cols: S Q L J P D U B C
fibor: [ 64  -1  11   7  -4 -19  37 -61  17]
milem: [15 15 23  2 -6 17  0 40 50]
Rek: [-19 -12 -14 -23  -8  19 -31  10  83]
Masem: [ 64  -1  11   7  -4 -19  17 -61 -79]
Buno: [-78  15  23   2  -6  45  46  -6  17]
bufe: [-36  44  45   0 -63   0  -2  -9  -2]
Vabi: [ 64  -1  11   7  -4 -19  37 -61 -79]
raf: [-50   4  23 -13   7 -35 -59 -33  -2]
tol: [-12   1 -38 -27 -32  -7   0  34  68]
sut: [-19  46  30  34  -8 -26  54 -58   2]
shift +1: [0]
[1]
again milem: 
[15]

cols: E R T V W K X N
Rere: [ 39  33  -5 -17  -9  36   9  53]
rilif: [ 11 -12  52  34 -18 -15  -5 -14]
tufup: [-29  56 -35 -58  37   2  42   1]
pufif: [  5 -18  11  66 -25   4  -2 -33]
gaka: [ 83  22  25  29 -18  50  44  81]
neze: [-29  -8  40  73  -8 -12  30 -24]
pinu: [-46  64  -4  54   8 -21  70   5]
zin: [ 37 -13  52  52   1  73  13  16]
Vapeb: [-24 -24  20  32 -15  -5  -1 -40]
Fofa: [ 23 -65   1 -42   9 -16 -31  -6]
Darok: [ 39 -85 -36 -16 -36 -20 -76  -8]
fali: [ 77   0  60  58 -37  76 -11  40]
shift +1: [20]
[21]
down: [ -1 -31 -76]
X

cols: Z F H M
nopa: [31 31 39  0]
Vator: [ 38  38 -66  38]
gete: [-11 -25  -7   0]
shift +1: [31 31]
[32 32]
again Vator: 
[38]
down: [ 0 38]
M
again nopa: 
[31]
shift -1: [-25  -7]
[-26  -8]
[-11 -25  -7   0]
gete

cols: gov vub Sanu zil
Nad: [ 24   5 -34 -66]
ris: [ 24   5 -34 -67]
kuv: [ 24   5 -39 -66]
shift +1: [-39]
[-38]
shift +1: [-34]
[-33]
[ 24   5 -34 -66]
Nad

cols: nuz mik nulo Lago
Netud: [-25 -81  58 -25]
tana: [-39  17  38 -34]
gisan: [ 39 -13  29   0]
again Netud: 
[-25]
[-39  17  38 -34]
tana
shift -1: [ 39 -13  29]
[ 38 -14  28]
down: [38 29]
nulo
[-25 -81  58 -25]
Netud
shift +1: [-25 -81]
[-24 -80]

cols: Foni Vava fabik Fuze Kerer dite Mopek
dagi: [ 59  -8  33 -18  53 -30   4]
pira: [-20  34 -21   8  14  22 -13]
tonu: [ -6  10 -13  13  -4  10  10]
Mil: [-6 19 -4 11  7 18  2]
siki: [ 10  -6  -1  17 -61  -2   8]
viguk: [ 24   9  32  -4 -11  -2   1]
Voku: [ 52  -4  45 -28  39 -25  -4]
bome: [42 -4 47  5 76  5 44]
favak: [ -7  25 -23  -1  10  -9 -37]
shift +1: [47]
[48]
down: [17 -4]
Fuze
again tonu: 
[10]
again bome: 
[5]
down: [-18   8  13  11  17]
Fuze

cols: tibi lanud bedus luz
siku: [-18  -1   4  -2]
Pog: [-13 -19 -12 -68]
manav: [  4  -2  -9 -50]
Nufil: [-14 -14 -14 -14]
Tuva: [-27 -28 -15 -57]
bas: [ -5 -20   2  -5]
zimis: [-15 -33 -12 -22]
again Nufil: 
[-14]
again bas: 
[-5]
[-13 -19 -12 -68]
Pog
down: [-18 -13   4]
tibi

cols: Bes Nolad fuzo Vokez
Begad: [ 21 -20  -7  13]
mul: [-12  39  67  20]
Kig: [ 21 -20  -7 -34]
tika: [-45 -24 -27 -29]
down: [ 21 -12  21]
Bes
down: [ 67  -7 -27]
fuzo
shift -1: [-45]
[-46]

cols: sofuz Kor bola nok
Kabas: [-11   3  -4 -46]
Tet: [-80 -19 -37 -20]
boko: [-64 -20  29 -18]
mav: [-80 -19 -30 -20]
Nitoz: [ -3 -19   3 -22]
rus: [-22 -54 -40 -19]
shift -1: [-19]
[-20]
down: [-18 -20 -22 -19]
nok

cols: Gime roto Gomon kekis
vaz: [  4 -21 -40 -52]
nurel: [ 3 -2  3  3]
litak: [-21 -21 -21 -17]
vipip: [-21 -82 -65  50]
nivar: [-13 -18 -31 -21]
todu: [ 14 -21 -24  29]
again litak: 
[-21]
again nurel: 
[3]

cols: vur zofe sekob Zabov Nota girib geg fuvuz Ved Koto
fepe: [ 12 -68  77   9  23   9  72  18   9  31]
laro: [ 19 -25  34   0  -3  16  32 -23  -7  15]
zula: [  0  -9   2  -2  -3 -22  -3  32  27   8]
fufu: [ 12 -68  77 -37  23  26  57 -22 -22  13]
pevik: [ 12 -68  77 -37  23   6  72  18   9  47]
Bupa: [  0  -9   2  -2  -3 -22  -3  32  -4   8]
shift +1: [ -2  -3 -22  -3]
[ -1  -2 -21  -2]
down: [31 15  8]
Koto
again fepe: 
[9]
down: [77 34  2 77]
sekob
shift -1: [6]
[5]

cols: kezoz lurok fovel Fim
zerit: [ 10  13 -29 -48]
Gili: [-11 -29  20 -26]
zeva: [-11 -27 -65 -33]
povez: [22 13 23 23]
nev: [22 45 62  3]
zek: [22 45 62 -9]
sazat: [ 48  28 -14   3]
tude: [-11  12  20 -26]
Muz: [-25 -42 -18  40]
Febo: [-29  -2  47   8]
down: [ 13 -29 -27  13  45  45  28  12]
lurok
down: [ 62 -14  20]
fovel
again povez: 
[23]

cols: sosas Votag tiror suput
bivel: [ 11 -37  -4 -12]
Tez: [  4  43 -14  -1]
zodur: [  0 -28 -19 -13]
vokik: [15 25 33 15]
latez: [ 33  78 -38 -21]
Kapom: [17 25 38 16]
Vasus: [ 37  56 -17 -16]
lelo: [ -3 -28 -22 -15]
kosu: [ 39  34  -4 -12]
Dit: [30 12 -9 12]
sulab: [30 12 -9 -9]
vizir: [ 12  12 -30  12]
again Dit: 
[12]
again vizir: 
[12]
down: [ 78  25  56 -28  34  12  12  12]
Votag
shift +1: [25]
[26]
down: [17 37 -3 39]
sosas
down: [25 78 25]
Votag

cols: tir rova Ged suk Nuge lobal Pezad
mosar: [-21   2 -27  57  -9   2  30]
visi: [ 66  38 -17  66  66   3   5]
peb: [ 63  55 -13 -12  38 -39 -13]
povuv: [ -9 -49  14 -40 -78   8 -12]
again mosar: 
[2]
again peb: 
[-13]
down: [ 2 38 55]
rova
again visi: 
[66]
[ 66  38 -17  66  66   3   5]
visi
down: [-39   8]
lobal
shift -1: [-21]
[-22]

cols: sanuv nune rorik Lonub Dorul bomi rivi tefiv liv Faku
pepug: [-47 -44  14 -40  -8 -73  -8  -8   1  54]
rup: [ 10  56 -65  16  33 -28  43  20  56 -22]
mobi: [ 10  56 -65  16  33 -28  43  -1  56 -22]
again pepug: 
[-8]
down: [43 43]
rivi

cols: mita vef pada rodim Riva pala Nani baz Vor vit
somaf: [-20 -37 -30 -18 -38 -18  29  10  -5 -18]
dor: [ 11  16  17   7  21   2 -74 -26  -8  -4]
Dep: [-26 -38 -65 -22  -5 -18   2  33 -23 -22]
Papir: [ -6 -20 -38 -23 -34 -12  11 -34   5 -34]
down: [ 29 -74   2]
Nani
down: [-18   2 -18]
pala
again Papir: 
[-34]
down: [ 33 -34]
baz
down: [ 16 -38 -20]
vef
down: [-37  16 -38]
vef

cols: Runag kosos lib vozuv Pobol Mugor sez gutos geku nerup
Ketin: [-11  20  12   3  -1  20  11   4  -3  12]
Rema: [ 34 -48  49 -18   5 -25 -34 -19 -13   5]
miro: [-11  20  12   3  -1  20  11   4  -3  13]
todiz: [ 21 -18  26   8  -3 -14  -8 -17  -1   5]
limuf: [ 14 -22  43 -12  -5  -9  -6  -7  -3  12]
fal: [-23  30   8  -4  -1  30  15  14   0  21]
lut: [-20  24 -38   5   0  11 -38  13   6 -38]
tubo: [-34  49 -29   9   3  37  22  19   0   8]
zudi: [-15 -26  68 -15   4  -1 -22 -14 -19  24]
again lut: 
[-38]
again zudi: 
[-15]
shift +1: [-14]
[-13]
down: [ 12  21 -38]
nerup
down: [-3 -5 -1  0  3]
Pobol
down: [ 14  13  19 -14]
gutos

cols: reku kagib ful vipe Tobud sak
lapip: [-36 -32 -59 -16 -32 -14]
Pigef: [-24 -67   8 -10 -47   1]
megoz: [43  1 43 -8 34 63]
again megoz: 
[43]
again lapip: 
[-32]

cols: tarug Nedo davef zefi vudat ked ruvor lokif dekup dodi
fov: [ 33  14 -29  11 -62 -19 -19   0 -50 -27]
Sulut: [ 32  13  17  29 -20  13 -23  -4 -55  20]
Pekuf: [ 27  14  11  14 -43 -38 -12 -13 -58  16]
puf: [ 20  33  27 -16 -16 -62 -16 -16 -50  26]
Vuman: [ 34   1  13  31 -41 -42 -20 -10 -62  11]
Tuz: [ 33  14   9 -62 -62 -19 -19   0 -62 -27]
shift -1: [13 31]
[12 30]
again puf: 
[-16]
again Sulut: 
[13]
down: [-58 -50 -62 -62]
dekup
shift -1: [ 33  27 -16 -16]
[ 32  26 -17 -17]
again fov: 
[-19]
down: [-38 -62 -42]
ked

